Below are the code and all the weights of a small trained network. Each question names an input and a target symbol and asks about switching units off, where a switched-off unit gives its printed mean instead of its output.

import numpy as np


def w(rows, s, z=0):
    codes = np.array(rows[::2]) - 128.0
    scale = np.full(codes.shape[1], s)
    scale[-1] = z or s
    return codes * scale


def f(y):
    return np.maximum(y, 0)


def softmax(a):
    e = np.exp(a - a.max(-1, keepdims=True))
    return e / e.sum(-1, keepdims=True)


def log_softmax(a):
    a = a - a.max(-1, keepdims=True)
    return a - np.log(np.exp(a).sum(-1, keepdims=True))


def net(x, mask):
    ids = ['αβλπστ'.index(c) for c in x.split()]
    T = len(ids)
    res = E[ids] + P[:T]
    r = res
    for j in range(3):
        rows = slice(4 * j, 4 * j + 4)
        q, k, v = (r @ M[0][rows].T for M in (Q, K, V))
        z = softmax(np.where(np.tri(T) > 0, q @ k.T / 4**0.5, -1e9)) @ v
        o = O[0][rows]
        res = res + np.where(mask[j], z, o[:, -1]) @ o[:, :-1]
    y = f(res @ A[0][:, :-1].T + A[0][:, -1])
    res = res + np.where(mask[3:7], y, B[0][:, -1]) @ B[0][:, :-1]
    return log_softmax(res[-1] @ U[:, :-1].T + U[:, -1])


Q, K, V, O, A, B = {}, {}, {}, {}, {}, {}
E = w([
[89,145,181,159],'α',
[177,84,125,106],'β',
[184,15,7,189],'λ',
[17,77,28,104],'π',
[93,153,114,45],'σ',
[138,123,2,217],'τ',
],0.016)
P = w([
[200,163,116,66],'0',
[217,156,110,56],'1',
[111,52,226,200],'2',
[85,149,112,73],'3',
[229,126,100,54],'4',
[114,1,184,201],'5',
],0.0084)
Q[0] = w([
[93,81,207,200],'h1',
[148,139,205,185],'h1',
[30,125,73,127],'h1',
[121,180,165,221],'h1',
[5,143,199,134],'h2',
[143,99,164,129],'h2',
[68,101,98,121],'h2',
[104,93,129,131],'h2',
[163,117,165,164],'h3',
[64,56,142,22],'h3',
[217,24,178,45],'h3',
[70,68,88,169],'h3',
],0.016)
K[0] = w([
[108,178,151,207],'h1',
[128,154,174,182],'h1',
[71,173,54,115],'h1',
[55,121,171,231],'h1',
[32,79,202,254],'h2',
[128,170,139,160],'h2',
[71,83,79,111],'h2',
[94,139,119,146],'h2',
[184,79,167,143],'h3',
[61,78,171,17],'h3',
[203,43,184,50],'h3',
[98,111,13,107],'h3',
],0.016)
V[0] = w([
[56,111,178,103],'h1',
[91,105,160,155],'h1',
[176,152,112,27],'h1',
[252,106,124,126],'h1',
[92,95,128,190],'h2',
[120,151,117,130],'h2',
[169,173,254,230],'h2',
[169,87,190,120],'h2',
[193,196,119,90],'h3',
[38,129,51,48],'h3',
[144,206,70,37],'h3',
[53,162,112,187],'h3',
],0.0091)
O[0] = w([
[231,143,129,135,93],'h1',
[175,139,141,97,94],'h1',
[94,141,70,201,179],'h1',
[48,155,89,105,155],'h1',
[153,134,102,208,102],'h2',
[149,143,139,135,130],'h2',
[2,167,75,110,4],'h2',
[50,96,105,92,103],'h2',
[78,66,50,83,133],'h3',
[242,118,174,127,196],'h3',
[154,53,75,79,176],'h3',
[230,143,145,158,112],'h3',
],0.0087,0.011)
A[0] = w([
[144,72,165,166,246],'n1',
[121,108,57,210,36],'n2',
[156,201,50,128,24],'n3',
[139,161,145,2,250],'n4',
],0.013,0.0022)
B[0] = w([
[33,120,121,107,244],'n1',
[160,181,124,66,214],'n2',
[132,213,104,189,158],'n3',
[152,166,172,247,195],'n4',
],0.014,0.012)
U = w([
[56,170,238,91,251],'α',
[45,3,59,163,170],'β',
[110,59,94,31,201],'λ',
[169,14,125,53,57],'π',
[145,57,107,190,26],'σ',
[146,145,118,79,67],'τ',
],0.006,0.0029)

Each question gives the input, a string of symbols that net reads in full, and the target symbol t.
The units are the heads (4 rows each of Q, K, V and O) and the neurons (one row each of A and B). Each row of codes is followed by its name. A weight is (code - 128) times the scale printed after its matrix; where a second scale follows, it is the last column's (O, A, B and U).
mask holds one flag per unit, heads first, then neurons. A switched-off unit (its flag False) gives its mean, the last column of its rows in O or B, instead of its output. The means were averaged over made-up inputs and are rounded, as every weight is.
A unit's drop is (log p(t) with every unit on - log p(t) with that unit switched off) / (log p(t) with every unit on - log p(t) with every unit switched off).
The circuit of an input: a set's keep is (log p(t) with only the set's units on - log p(t) with every unit switched off) / (log p(t) with every unit on - log p(t) with every unit switched off). Starting from all 7 units, units are removed one at a time, each time the one whose removal leaves the highest keep (on an exact tie, the one counted first), for as long as the keep stays at least 0.8.
units of the circuit, in order: the units of the circuit, biggest drop first
k most important neurons: the k neurons with the biggest drops, biggest first
which heads matter: for each layer, one digit per head in row order, 1 if its drop is at least 0.15 and else 0, layers parted by /
drop of u: that unit's drop, to one decimal
input α λ σ π, target π: units of the circuit, in order	h2, h1
input τ σ π α β, target β: 2 most important neurons	n2, n4
input λ σ α λ σ σ, target λ: which heads matter	111
input σ λ σ τ π, target π: which heads matter	011
input σ σ λ λ, target λ: units of the circuit, in order	n2, n4
input σ τ σ β, target β: units of the circuit, in order	n2, h3
input σ α σ, target β: units of the circuit, in order	n2, h2
input λ λ σ λ τ β, target α: which heads matter	001
input π σ σ, target β: 2 most important neurons	n2, n1
input σ σ τ τ, target τ: units of the circuit, in order	n2, h1
input τ σ π β σ, target σ: 3 most important neurons	n4, n1, n2
input α λ σ σ π τ, target α: drop of n1	0.2
input α α σ α β λ, target α: drop of n2	0.1
input σ λ α σ σ, target σ: drop of n4	0.7
